Every row comes from one small tree of marks. The marks that hang from a mark follow it in brackets, in the order of their numbers. Every link used is in the known rows. Which tree was each row made from?
Each row is shifted at random along 3 fixed directions that mean nothing.
Known rows
q749{q84 q917{q737} q967{q569 q996}}: [  32  124 -199 -191    3   61   10 -127 -105  -66  160 -154  -14 -218
  -41    8  -96   -9   46  -29  -43   21   60  -80  142  -24   96   46
   -8   85  138  -14  -16   37 -162   19  245  -65   -1   18  -59 -185
  -17  -47  -86 -149 -123   26  141    2  -64  229  -49]
q449{q815{q699{q752{q49 q737} q913}}}: [ 110   54  -86  152  100  -86  164 -130    4   -8  -78  132  -29   17
  -11    7  -40 -137  -60   71  -81  101  -11   46   16  -63  -71 -152
  -10   96 -185   21  -90 -116   88   93  220 -128  -72  -62  -96  -49
 -134    3 -115   33 -181   63  193 -198  -88  -65   81]
q917{q49 q268 q737{q84 q752{q569{q202}}} q913}: [  42   89  -56   51  -56   75  -32 -133  -27  -79  -33   11   83  213
   87 -260   -3 -138   50 -205   29  -88  -74  -70   88   55  108  -93
   50  101   97  106  -31   55   27   24   15    4 -101  102  -58   39
 -228  -72  -98 -147 -129  -19  -36 -244   -6  193  147]
q449{q815 q996{q749{q84 q913 q967}}}: [  21  100  -99   -3   22   32  -66 -113  -35 -293   73  -94  -30 -180
  -43  172   66   10   54   19  -64  -31   43   48  117   74  -99  -32
    7  -53   41  -39  -30  -70 -110  -38  330    4    5   31   77 -130
   -3  -62  -22  -19 -154   15   -5  -51  -96  388   41]
q737{q752{q84 q569}}: [  27   21 -123   14   56   31   35   43   36  -14 -102  205   59  280
  126  -39   44 -147  -15 -148   39   38 -131   49   36   90  193 -135
   66   12 -138  100  -40  -16  146  245  222  -36 -290   78  -47  -49
 -185  -63  -85  -41 -172   26  -15  -64   45  -83  108]
q268{q449{q815} q917{q737{q84 q752}}}: [  -5   54   -5    6   75 -113  -56  -40   82  -87  -73  164   53  192
   60   13  -49  -88   49  -80  -12  -53  -34   29   -7  -69   62  -39
   31  -38   36   19    2   40   97  100   77  -43 -172  111   36  -64
 -160  -85  -65   38 -185  -18 -331 -148   25   85   70]
q749{q84 q967{q815 q996}}: [  25   52 -142  -90   18    3   -6  -53  -35 -137   99 -143  -63 -186
  -49   69 -122   21   30   24  -64   20   73  -39  125  -32   82   40
  -48  -27   80  -94  -35    6 -112   49  266  -46   92  -20  -49 -162
   13  -17  -65  -26 -118  -16  181   31  -73  195  -30]
q917{q268 q737 q913}: [  58  121  -44   34  -29   17   47  -63    1  -21   59 -105  -41   82
  -22  -97  -79 -122   55   32   13 -106   49  -30   86  -79  -82  -45
   25   10   56  -14  -42  -25  -21  -30 -163  -37   88   24  -82   14
 -122  -19  -78  -31  -41  -48   60 -172  -65  215   49]
q917{q49{q84{q569}} q268{q815{q737}}}: [   5   61  -38   -8   -6   15  -40 -183  -30 -124   35 -102    9    0
   22  -55   32  -32    2  -93   82  -74  -54  -40  121   56  -36   -2
  -90   37  158    7   11   20  -16  -58  119   36  109   85  131   15
  -88 -104  -50  -74 -118  -40  -46  -97  -15  266   75]
q815{q737{q752{q84}}}: [  61  101 -138  -54    4   47 -142  -98  -45  -99   94  -66  129  -11
   43  -51  150   -2   -5 -156   42   90 -174 -106  107  322  105 -123
   15  121    9   98  -40  -34  -51 -170  253 -104  -94  107    5   43
  -75 -105  -28 -237 -119   67   22 -132  -38  -98   76]
q749{q84 q917 q967{q569{q202}}}: [  87  136 -229  -47   11  -83  247  -79  -59  121  -19  176   79  -30
   53   -5 -110 -147   -2 -113  -34   97  -53  -57   65  -72  133  -84
   60  147  -66  136  -15  113   42  187  112  -66 -137   62 -136 -307
 -125  -60 -194 -192 -228   72   92  -13   51  151   49]
q268{q449{q996} q815{q699} q917}: [   9   68  -18   -4   86 -162   26 -164   52 -159  -49   80  108    4
   -3  125  -57   -1   25  -48  -64   76 -243  -35   48    7   16  -19
   -3  121   -4   68   41   40   41  -24    3 -125    7  113   67 -137
 -134 -101  -58 -105 -178   47 -186 -134  -19   88   39]
q917{q49 q268{q449 q815} q737{q752{q84}} q913}: [ -31  148   33   50  -50  -10 -131 -212  -20 -189  -12  -30  102  209
   68 -153   16  -90   28 -196   44  -59 -224  -86   82  123   92    5
  -25   81  185  102   40   63   -1  -66   -9  -38   71  153   40   25
 -228 -132  -13 -155 -143  -52 -183 -220   -2  363  122]
q268{q449{q996} q815}: [  55   61  -98   16   77  -48   93 -113   62  -97   44  -93  -15 -159
 -122  221   11   34    8  132 -119   63   -8  -11  106   -2   60    1
  -20   63  -16  -49  -37 -133  -94 -140   11  -99  183  -19   65  -56
   18  -18  -45  -22  -33   39  124 -182  -74   68  -34]
q917{q49{q84} q268{q449 q815{q699}} q737 q913}: [ -14  103   20   76   44  -18   79 -159    3 -134  -34 -141 -126   77
  -96  -73 -196  -87   62   92    3 -188  122   33   84 -254 -142   31
  -81  -26  199 -129    7  -14  -89   15  -60  -19  184  -36   55  -39
  -93  -12  -74  158  -10  -85   77 -196  -60  410   33]
q449{q815 q996{q749{q913 q917{q49{q84}}}}}: [ -75   46   27  -14  -24 -103 -262 -110  -14 -446  -11   31   73   93
  108  -15   63   14   78 -239   69 -118 -186   56   61  175 -160  -18
   11  -98   99   62   46  148   56   93  348   73 -164  195  147  -87
 -175 -183  -11  -45 -247  -71 -417   50   -6  420  125]
q699{q449{q815} q752{q569{q202} q737{q84}} q913}: [  68  -30  -42  -27   50   -2 -242  -46  115 -318   17  -37   -8  181
  122   -7  -23 -160   31  -38   -3  -14  -11   84   19   39   -5  -59
  -74 -255  -87  -96  -74  -43    7   79  493   -3 -208   52   41  135
 -119 -104 -109  146 -152 -151 -184  -36  -27 -187  205]
q699{q449{q815{q737{q752{q84 q569}}}} q913}: [  71   36 -116  -59   85   84  -72  -90   76 -166  129 -195  -96  -56
  -63  182   -9  -83   40  121  -49   15   76  106   90    8    3   -4
  -79 -125  -62 -160  -93 -193 -133  -67  312  -99  -37  -56   66  143
   26  -36  -71  107  -20  -51  159 -134 -105 -107   62]
q699{q449{q815} q752{q84} q913}: [  65  -11  -92  109   69 -108   52  -54  108  -81  -23  110  -42  202
   74   80  -35 -208  -24   33   11   80  -49  123  -24  -95  -10  -89
  -82 -103 -229  -19  -81  -24   73  200  327  -76 -113  -20  -39  -12
 -136  -47 -135  125 -191  -92  -72 -142  -55 -145  149]
q699{q752 q815{q737}}: [ 107   24  -54  120   49 -177 -114  -63    8 -183  -64  114   68  203
  153  -98    2 -121  -51 -142   83   49  -99  -26   -5   67  -20 -153
  -56  -40  -73   63  -64   92  134   96  281  -29 -221  106  -28    8
 -199 -108  -99  -27 -292  -45 -209  -45    1 -261  178]
q996{q749{q84 q913 q917{q268 q737} q967}}: [  73  201 -193  -45   30   56  203 -165 -142  -28   99  -27  -17 -149
  -72   71  -31  -96   18   58  -14    1   36  -21  124  -19  -74  -68
   16   80   55   50  -32  -91  -91  -16  110  -77   78  -11 -114 -280
  -10    5 -104 -162 -153   62  167 -185  -74  357   55]
q749{q84{q569} q917 q967{q202}}: [  92  122 -190  -99   48   14  275  -84  -75   72   85  -14  -15 -229
  -47   76 -111  -85  -13   29  -32   50   73  -19  112  -84   89  -23
   44   99   -8    7  -23   11  -93  115  107  -59   15    2  -60 -243
   25  -20 -143 -114 -138   73  178  -43  -25  143  -18]
q917{q49 q268{q815} q737{q84} q913}: [  79  111  -86  104  -24   42  177 -267  -85   74   94 -138   -8 -118
 -107  -83   12  -63   21   28  -56  -23   29  -88  146  -22   35  -21
  -26  227  111   38  -62 -138  -94 -194  -84  -82  294  -32  -47   -7
  -68   23  -98 -182  -19   43  228 -393  -93  320   36]
q749{q917{q737 q913} q967{q569 q996}}: [  50  108 -127 -119   20  -25  104  -74  -52    4   77  -62  -32  -86
  -25  -34 -189  -66   68  -14  -91   -6   35  -70  106 -136   77   -7
   25  101   56    0  -28   44  -48  115   36  -93  -12   15 -151 -151
  -91  -33 -126  -92 -124   30  203  -64  -42  152  -41]
q967{q749{q84 q917{q268}} q996}: [ -41    1 -106 -169   10   82  -62  -26   16 -231   82 -190 -126  -48
  -81   36 -207   18   58   18    0 -134  116   81   93  -85  -48   71
  -44 -169  130 -149   -4   60  -81  143  181   83   11   -7   56  -79
   20  -33  -46   80  -83 -115   46   28  -80  193  -27]
q268{q449{q996{q749{q913}}} q815 q917}: [ -41   59   57 -141   55  -59 -227 -160   24 -422  116 -215   31 -146
  -55  211  -24   96   95    3  -19  -31 -146    9  111  135  -48  102
  -47 -137  224  -84   65  -37 -153 -197  196  -20   80  147  227  -33
   29 -127   49  -27  -71  -52 -259  -73  -46  250   15]
q268{q815{q699{q449{q996} q752{q49 q737}}} q917}: [  20    6  -14   26   99 -110 -108 -162   35 -235  -77   68   54   86
   52    1  -84  -45  -16  -65    9   28 -214   -8   18   41   25  -25
  -66    3   -4    0   11   39   70   30  246 -114 -126   94   45 -109
 -147  -85  -49  -25 -224  -14 -236  -94  -34  -82   86]
q449{q996{q749{q84{q569} q967}}}: [   3   61 -120  -31   18   58  -58  -35    2 -192    9    4   28  -23
   38   65   47  -17   64  -45   33  -18  -35  -15  100   58   12  -67
   17  -34   -7   37  -10   69  -39  116  191   36  -80   91   35 -134
  -73  -80  -57  -66 -177    3  -69   -2  -56  161   59]
q917{q268 q737{q84{q569} q752}}: [  12  -12    6  -72   16  167 -217   65   90 -224   41 -205 -118   99
   12 -109  -97  -59   85   22   88 -246  239  100   87  -74   -6   55
   42 -256  211 -199  -46  -24  -76   46  162   90 -138   26  139   93
   -2  -25   -7  221  -31 -123 -139  -42  -80   74   40]
q449{q815{q699{q752 q913} q737{q84}}}: [  89   17  -19   -3   89   12 -136  -94   24 -270   87 -232 -110 -172
  -72   36  -66  -11   41  105  -31  -49  184   90   67  -19 -183  -40
  -38 -111   69 -190  -83 -132 -146 -105  429  -50  -69  -50  137  117
   52  -32  -29  178  -67  -22   77 -102 -148  -40   48]
q815{q737{q84 q752}}: [  46   -4  -75  -89   53   97 -236   16   38 -245   80 -243  -59  -72
  -62  -25  -33   45   74   12   46 -125  158   38   95   98   22  -14
   23 -155  165 -177  -61  -73 -155 -117  318  -23 -156   19  128   84
   75  -31    7  113  -16  -28   14  -76  -76 -139    5]
q699{q449 q752{q49 q737} q815 q913}: [  70  -21  -43   82   64  -81 -180 -162   44 -272   51  -87  -18  116
   61  -31  -69 -134  -42   24   69   90 -123   54   24   59   16   -5
 -160 -194  -81  -87  -83  -35  -19    7  411 -112  -89    8  -30   78
 -116  -50  -87   68 -168 -136  -79 -110  -96 -342  162]
q815{q699 q737{q84 q752}}: [  57   17  -74  -43   82   53 -164    4   32 -224  -27 -113  -11   17
  -22  -94  -96    5   57  -39   40  -83   65   31   63   54  -28  -89
   55  -50   87 -107  -56  -11  -66  -16  286  -72 -235   23   75   15
  -19  -38  -38  100  -97   20   21  -82  -85 -179   53]
q449{q815 q996{q749{q917{q268 q737{q84 q752}}}}}: [  -5   39  -56   40   16   20 -115  -86   15 -237   -8   63   26   46
   43    3  105  -15   49 -101  -46 -119    0   47   74   83  -71  -65
   29  -14  -11   33  -36   -9   61   40  206   24 -114   70   86  -22
 -108  -76  -54  -60 -218  -12 -232 -116  -59  226   94]
q917{q49 q268{q449} q737{q84{q569}} q913}: [  63  116  -87   -1    8  145  208 -193  -24   88  154 -260  -61 -181
 -159  -30  -38  -60   56  136  -44  -16  134  -46  163 -129   53   14
  -18  167  144  -34  -55 -151 -221 -187 -130  -68  288  -72  -17   48
    2   32 -101  -86   77   34  310 -387 -136  293  -10]
q49{q84{q569{q202}}}: [  87   31 -123 -101   51   82   78  -42   -9   16  203 -284  -78 -299
  -90   78   29   -1   31  125   26   44  182   -8  174    8   -5  -47
  -19  -22   63 -120  -71 -128 -220 -163  238   23  167  -56   70   16
  144   -5 -107   -4  120    6  319  -91  -90   49  -15]
q449{q815{q737} q996}: [  69   50 -105    9   41   42  -98  -92   30 -212  102 -185  -53 -207
  -93  129   84   66   34   61 -107  -49  114   11  117   80  -83  -31
  -17   15    9  -98  -69 -119 -122 -178  215  -48    0  -13  108   80
   19  -51  -20   -3  -62   33   74  -86 -116  102  -17]
q967{q569{q202{q84}}}: [ 134   58 -220   34  -10  -87  275  -60  -40  217   -3  139  149   17
   68  -35   55 -145  -12 -119 -118  204 -166 -118   96  129  126 -186
   68  245 -179  211  -76   27   72    6  -22  -35  -34   64 -109  -83
 -129  -69 -213 -277 -117   96  216 -151   34 -116   71]
q752{q49 q737{q84{q569}}}: [ -28  -27  -53   10   51   49  -64   25   87  -74 -122  127    9  248
   61 -140 -106  -67   30  -84   68 -105  -47   50   40    2  173  -17
   43 -128    7  -16  -15   17   96  242  270   -8 -254   81  -19  -39
 -162  -29  -69  104 -137  -42  -98  -18   13  -57   80]
q996{q749{q84 q917{q49 q268 q913}}}: [ -44   87    3 -115  -15   79 -157 -128  -90 -314  144 -297  -75 -144
  -74  -33  -71   15   93   -9  129 -166   31   37  125   63 -152   82
  -41 -175  284  -99   37   29 -196  -57  163   66   57   75  161  -31
   44  -71    9  -21  -23  -99  -77  -39  -74  405   32]
q449{q815 q996{q749{q84 q917{q49 q913}}}}: [  25   78 -116   42   39   24   70 -190  -65 -155   92  -97  -42 -248
 -117  135   90   21   47   47  -79  -30   73   33  127   17  -75  -35
   -7   96   18   -2  -38  -96 -130  -55  210  -19   74  -27   65  -76
    7  -25  -69 -103  -84   52  124 -182 -100  360    7]
q996{q749{q913 q967{q569{q84} q815{q699}}}}: [  75  105  -83 -133   40   80   14  -99 -135 -174  173 -248  -42 -318
  -64  104  -87   17   48   56  -85  109   -5  -40  173  100  -75  -47
  -23   -6   89  -53  -57 -132 -175 -149  316  -40  144   -2   31  -54
   94  -45  -83  -99  -49   48  354  -70 -118  238   25]
q699{q752 q815 q913}: [ 112  -28  -14  136   51 -195  -40  -88   31 -192    7   13  -25  117
   88  -12  -72 -166  -20    7   67   75  -24   80   -1  -52  -84  -74
  -63 -139  -95  -33  -85   19   61  136  290  -27 -121   20  -28   27
 -125  -52 -106   95 -194  -95  -63  -88  -52 -255  149]
q449{q815 q996{q749}}: [ -13    2   -9   56   36  -32 -144   15   71 -296  -66   40  -44   83
   35   75   21   -1   62  -33  -27 -130   27   82   45   21 -130  -52
    2 -168  -34  -52  -28   29   68  131  179   77 -129   78  126    1
  -94  -86  -30  107 -174  -62 -207   13  -47  187   67]

Write each row's tree
[  36   13  -69  -58    2   67 -128  -56   41  -87   15    1  144   26
  103 -130   58  -21   15 -211   81   75 -147  -53  100  242  291  -87
  100   33   58   87  -35   41  -21  -22  335   -3 -194  139   41   12
  -84  -87  -51 -147 -131   33  -56 -124  -32 -135  105]
q737{q84{q569{q202}} q752{q49}}
[  88   47  -55    7   98  -55   84 -122  -13   -5   55  -79  -83 -127
 -101  115  -83  -25   22  133  -57  -38  116   -9   83  -94   -3   18
  -33    2   87 -104  -43 -137  -46  -83   30  -63   84  -15   31  -64
   25   10  -58   20  -21   22   75 -179  -42   61  -32]
q268{q815 q917{q737}}
[  66   93 -192 -217   22   28   84  -78  -53 -187  148 -245  -88 -278
 -114  116 -262  -17   73   37  -93  -21  149   43  149 -130   67   89
   55  -60  194 -139   -9   -7 -247   46  387  -42  -74  -32  -37 -265
   86  -15 -104   33  -60   -4  291   31  -48  283  -49]
q749{q84 q913 q917 q967{q569{q202} q996}}
[  17  -99 -122 -129   30  -33  202   60    7  -56  -44   82  -83   88
    9   14 -382  -21   35  -92 -266  -18   69   33   72 -197   84  -44
  -32  -33 -136  -61  -61  103  118  385  211  104  -54  -16  -43   22
  -61  -51 -255   61 -179  -80  307   42   36  -35    9]
q967{q202 q569{q84} q749{q917} q815 q996}
[  48   44  -83  -79   19   72 -186  -14  -12 -168   51  -65   59   36
   83  -27   75  -47    7 -132   64   21 -104  -32   89  188  134  -95
   71  -35   37   41  -35   -2  -21   -3  274   -2 -174  113   53   60
  -76 -107  -18  -92  -74    3    3  -20  -11  -39   82]
q737{q752{q569{q84}}}
[  36   17 -166    0   78   15   80   11   68 -177   -8  -39 -108   -3
  -71  180 -137  -58   59  129  -59  -37   94   96   73 -147  -11  -16
  -41 -123  -80 -129  -68  -37  -57  132  158  -54  -20  -60  -36 -184
   -4   13 -125  132 -120  -48   99  -73  -84   70   32]
q699{q449{q996{q749{q84 q913 q967{q815}}}}}
[  55   10 -147  -71   15  -69  187   39  -15 -115  -41   -4  -43   45
    1   30 -264 -102   48  -31 -174  -22   -4   37   82  -88   28  -18
   56  -61   -7  -60  -30   73   -8  237  139   -7 -114   27  -77 -208
  -56  -39 -132   91 -166  -22  173   16    9   50  -16]
q749{q913 q967{q202{q84} q569 q996}}
[  12    4  -32    2   25  -33 -151 -133   -1 -201   39    0   48  127
  112 -117   32 -115   -2  -71  120   64 -141    6   44  124   10  -84
  -59  -70  -20   34  -20   16   -2   84  473  -35 -136   83  -30   28
 -155  -91  -50   -7 -164  -67  -65  -70  -39 -137  133]
q699{q752{q49{q84{q569}} q737} q913}
[  30   15    8   67   37 -103 -266  -67   89 -431  -84   32   22  156
  101  -34  -32  -44   52 -117   -7  -86  -57   64    0   30 -188  -93
    0  -84  -35  -28  -21  116   60  122  363  -14 -304  105   98   56
 -201 -148  -28  124 -276  -56 -277   35  -69  -16  133]
q449{q815{q699{q752 q913} q737} q996}
[ -46   -3  -39   -9   42  -19  -70   71   94 -168 -187  185    0  391
  165 -148 -164 -110   30 -186  101 -133  -80   69   13  -27  105  -69
    0 -235   -9  -14   19  155  141  349  305   84 -381  144   32  -36
 -227  -98  -78  154 -170 -118 -202  149   83    8  137]
q752{q49{q84} q569{q202}}
[  63   26  -35   76   88  -96   98 -139  -13  -23  -58   28  -75    7
  -66   29 -132  -48   15   52  -25  -78   67   -7   44 -143    8   23
  -48   13  105  -65  -19  -27   31   52  -18  -31   -1   16   28 -106
  -68  -10  -65   48  -84    8   -9 -180   -5  116   -9]
q268{q815 q917{q49 q737}}
[  42  119  -59  -15   69 -139   51 -256  -28  -54    6   29  118  -58
  -40   96    0   11   -6  -67  -42   98 -223 -130   68   88   86  -21
  -77  187   91   98   34   -5   -9 -162  -27 -131   89  124   53  -70
 -105 -111  -49 -214 -152   74  -81 -238   17   86   31]
q268{q449 q815{q737} q917{q49}}
[  17   64   17 -104    2   82 -217 -142  -62 -232  139 -263    5  -66
    1 -116  -40  -10   86 -112   58  -65  -42  -52  121  140   62   44
  -19  -54  260  -59   18   12 -187 -143  221    1  -94  114   98   85
  -37 -103    0  -94   29  -33  -53 -112  -37  183   35]
q268{q917{q49 q737{q752{q84 q569{q202}}} q913}}
[ -11  -13   83  -64   33   36 -417  -16   59 -557   45 -245  -63  -60
   63  -10   -4   44   54  -64   34 -115   14   99   65  128 -184   30
  -21 -231  130 -162   -6   41  -89  -30  445   61 -198  101  265  127
  -54 -149   70  163 -129  -97 -302  150 -122  159   52]
q449{q815{q699{q752{q569}}} q996}
[  72   26  -73    1  122   11 -117 -108   62 -308  -22 -125  -64  -25
  -77  134  -88   -8   58  101  -56  -52   49   52   78  -11  -74  -55
  -44  -85   10 -154  -67 -100  -80  -37  239  -85  -62  -25   93   23
   12  -34  -55  138 -106  -17  116 -142 -106 -177   68]
q268{q815{q699{q449{q996{q749}} q913} q737{q752}}}
[ 111    2 -131  109  111  -60   62   -3   81  -37  -68   94  -80  110
    7   59  -17 -162  -64  117  -45   30   87   61   -9 -112  -16 -128
  -70  -68 -200  -70 -111  -99   89  100  183  -86  -65  -71  -82  -57
  -87    1 -137  130 -157  -36   24 -158  -49 -176   82]
q699{q449{q815} q752{q737}}
[  40  -35   -7 -197   67  192 -149  -19  -82 -422  166 -425 -193 -281
  -99   17 -224   60   27  120 -116  -27  236   84  142   91 -171   38
 -143 -242  118 -322  -72 -143 -235  -94  486   87  101  -75  186  162
  176  -35  -46  164    1 -101  262   67 -140   38  -16]
q967{q202 q749{q84} q815{q699{q752{q569 q737}}}}
[  24   15 -102  -15   71  126   32  -28   26  -10   17  -35  -21    0
   -8   -5    9  -46  -21  -14   46   51  -23   50   98   95  239  -37
   35   -1    1  -21  -46  -96  -61   58  310  -53 -145    3   27   -9
  -16   -8  -27   -7  -51   45  177 -129  -66  -78   12]
q737{q752{q49 q84{q569}}}
